Below is a small trained network, with its code and all its weights. Each question gives an input and a target symbol and asks what happens when units are switched off, that is, made to give their printed mean instead of their output.

import numpy as np


def w(rows, s, z=0):
    codes = np.array(rows[::2]) - 128.0
    scale = np.full(codes.shape[1], s)
    scale[-1] = z or s
    return codes * scale


def f(y):
    return np.maximum(y, 0)


def softmax(a):
    e = np.exp(a - a.max(-1, keepdims=True))
    return e / e.sum(-1, keepdims=True)


def log_softmax(a):
    a = a - a.max(-1, keepdims=True)
    return a - np.log(np.exp(a).sum(-1, keepdims=True))


def net(x, mask):
    ids = ['βδθξπτψω'.index(c) for c in x.split()]
    T = len(ids)
    res = E[ids] + P[:T]
    u = 0
    for l in range(2):
        q, k, v = (res @ M[l].T for M in (Q, K, V))
        z = softmax(np.where(np.tri(T) > 0, q @ k.T / 3**0.5, -1e9)) @ v
        res = res + np.where(mask[u], z, O[l][:, -1]) @ O[l][:, :-1]
        u += 1
        y = f(res @ A[l][:, :-1].T + A[l][:, -1])
        res = res + np.where(mask[u : u + 16], y, B[l][:, -1]) @ B[l][:, :-1]
        u += 16
    return log_softmax(res[-1] @ U[:, :-1].T + U[:, -1])


Q, K, V, O, A, B = {}, {}, {}, {}, {}, {}
E = w([
[78,45,69],'β',
[131,190,142],'δ',
[137,14,135],'θ',
[40,240,116],'ξ',
[125,136,105],'π',
[251,180,108],'τ',
[166,106,220],'ψ',
[124,187,138],'ω',
],0.014)
P = w([
[226,3,18],'0',
[233,53,164],'1',
[208,86,159],'2',
[209,89,158],'3',
[199,112,156],'4',
[186,132,164],'5',
],0.0044)
Q[0] = w([
[192,74,185],'L0H0',
[2,230,2],'L0H0',
[75,140,128],'L0H0',
],0.0082)
K[0] = w([
[235,133,150],'L0H0',
[1,3,50],'L0H0',
[41,75,155],'L0H0',
],0.0098)
V[0] = w([
[65,208,6],'L0H0',
[185,251,8],'L0H0',
[237,242,170],'L0H0',
],0.0032)
O[0] = w([
[126,196,98,23],'L0H0',
[150,184,81,211],'L0H0',
[254,123,105,254],'L0H0',
],0.0063,0.0012)
A[0] = w([
[113,91,33,158],'L0N0',
[166,240,63,198],'L0N1',
[60,180,203,71],'L0N2',
[166,82,202,161],'L0N3',
[104,126,10,55],'L0N4',
[133,109,190,30],'L0N5',
[144,108,115,2],'L0N6',
[119,24,70,126],'L0N7',
[132,124,107,46],'L0N8',
[65,145,204,156],'L0N9',
[177,172,120,192],'L0N10',
[178,139,93,80],'L0N11',
[181,188,74,187],'L0N12',
[88,249,135,94],'L0N13',
[131,89,165,76],'L0N14',
[98,148,141,71],'L0N15',
],0.011,0.0095)
B[0] = w([
[59,165,149,190],'L0N0',
[62,57,88,254],'L0N1',
[229,162,152,139],'L0N2',
[182,69,88,213],'L0N3',
[56,153,215,140],'L0N4',
[62,59,107,133],'L0N5',
[27,52,232,128],'L0N6',
[89,158,221,206],'L0N7',
[139,107,125,128],'L0N8',
[150,114,170,157],'L0N9',
[75,71,114,231],'L0N10',
[180,9,97,149],'L0N11',
[54,81,116,232],'L0N12',
[161,137,85,162],'L0N13',
[64,100,170,140],'L0N14',
[125,146,159,129],'L0N15',
],0.011,0.0085)
Q[1] = w([
[111,1,137],'L1H0',
[111,171,245],'L1H0',
[23,171,159],'L1H0',
],0.0084)
K[1] = w([
[2,110,224],'L1H0',
[138,221,184],'L1H0',
[7,149,122],'L1H0',
],0.0064)
V[1] = w([
[189,1,106],'L1H0',
[199,179,121],'L1H0',
[90,186,35],'L1H0',
],0.0067)
O[1] = w([
[128,18,96,169],'L1H0',
[29,83,163,6],'L1H0',
[1,109,50,110],'L1H0',
],0.0077,0.017)
A[1] = w([
[42,9,149,143],'L1N0',
[234,121,121,7],'L1N1',
[195,222,54,65],'L1N2',
[76,245,71,19],'L1N3',
[160,254,69,146],'L1N4',
[225,103,18,93],'L1N5',
[104,22,234,225],'L1N6',
[123,134,44,1],'L1N7',
[90,164,67,128],'L1N8',
[233,106,41,48],'L1N9',
[190,157,14,76],'L1N10',
[165,228,159,31],'L1N11',
[75,52,101,198],'L1N12',
[137,170,187,6],'L1N13',
[124,238,129,166],'L1N14',
[131,248,15,170],'L1N15',
],0.0081,0.0076)
B[1] = w([
[200,214,127,253],'L1N0',
[14,171,69,156],'L1N1',
[195,162,141,135],'L1N2',
[233,132,50,140],'L1N3',
[164,159,133,149],'L1N4',
[18,96,180,232],'L1N5',
[216,204,100,240],'L1N6',
[2,71,225,155],'L1N7',
[57,166,51,146],'L1N8',
[29,93,196,205],'L1N9',
[46,60,138,166],'L1N10',
[203,139,63,146],'L1N11',
[190,206,90,248],'L1N12',
[108,51,72,139],'L1N13',
[103,66,168,161],'L1N14',
[34,147,248,153],'L1N15',
],0.0078,0.018)
U = w([
[68,148,247,209],'β',
[126,132,70,57],'δ',
[116,84,172,217],'θ',
[57,153,125,2],'ξ',
[109,159,110,68],'π',
[87,43,128,160],'τ',
[188,98,99,128],'ψ',
[116,141,83,67],'ω',
],0.013,0.0046)

Each question gives the input, a string of symbols that net reads in full, and the target symbol t.
The units are the heads (3 rows each of Q, K, V and O) and the neurons (one row each of A and B). Each row of codes is followed by its name. A weight is (code - 128) times the scale printed after its matrix; where a second scale follows, it is the last column's (O, A, B and U).
mask holds one flag per unit, layer by layer, with each layer's heads first. A switched-off unit (its flag False) gives its mean, the last column of its rows in O or B, instead of its output. The means were averaged over made-up inputs and are rounded, as every weight is.
A unit's drop is (log p(t) with every unit on - log p(t) with that unit switched off) / (log p(t) with every unit on - log p(t) with every unit switched off).
The circuit of an input: a set's keep is (log p(t) with only the set's units on - log p(t) with every unit switched off) / (log p(t) with every unit on - log p(t) with every unit switched off). Starting from the 12 units with the biggest drops (on a tie, the unit counted first), units are removed one at a time, each time the one whose removal leaves the highest keep (on an exact tie, the one counted first), for as long as the keep stays at least 0.8.
units of the circuit, in order: the units of the circuit, biggest drop first
most important unit: the unit with the biggest drop
k most important neurons: the k neurons with the biggest drops, biggest first
k most important neurons of layer l: the k neurons of layer l with the biggest drops, biggest first
input ψ ω β β δ, target ψ: most important unit	L0N1
input ψ π β π, target ψ: 3 most important neurons of layer 1	L1N5, L1N9, L1N7
input δ δ δ ξ, target ξ: units of the circuit, in order	L1H0, L0N1, L1N8
input τ ψ ξ β δ π, target τ: 2 most important neurons	L0N7, L0N10
input π δ ξ θ θ, target ψ: units of the circuit, in order	L0N7, L1N5, L1N6
input ξ τ δ π, target ξ: 3 most important neurons	L0N1, L0N3, L0N4
input ψ β ω, target ψ: units of the circuit, in order	L1N5, L1N9
input ξ ψ ξ τ ψ δ, target ξ: 3 most important neurons	L0N1, L0N3, L0N4
input θ τ ψ, target τ: 3 most important neurons	L0N3, L0N7, L1N0
input τ δ π ψ β ω, target τ: 4 most important neurons	L0N7, L0N0, L0N13, L0N10
input ξ β ω, target ξ: 2 most important neurons	L0N1, L1N15
input β ξ ψ π, target β: 2 most important neurons	L1N15, L0N7
input ψ δ β τ θ π, target ψ: 3 most important neurons of layer 0	L0N3, L0N12, L0N1
input τ δ θ ψ δ, target τ: most important neuron of layer 0	L0N12
input ψ ξ ψ δ, target ψ: 3 most important neurons	L0N13, L0N0, L0N2
input τ δ ω π, target τ: 3 most important neurons of layer 0	L0N1, L0N12, L0N7
input ω β ξ ψ τ, target τ: 2 most important neurons of layer 0	L0N7, L0N11
input ω π δ β, target β: 2 most important neurons	L0N7, L0N0
input δ π ξ ξ ψ π, target δ: 2 most important neurons	L0N13, L1N9
input β θ τ ψ ξ ψ, target τ: 2 most important neurons	L0N3, L1N0
input ψ ψ ξ ψ, target ψ: most important unit	L1N6
input β τ τ ξ, target τ: 3 most important neurons	L0N13, L0N2, L0N7
input δ θ δ, target δ: 2 most important neurons of layer 0	L0N1, L0N12
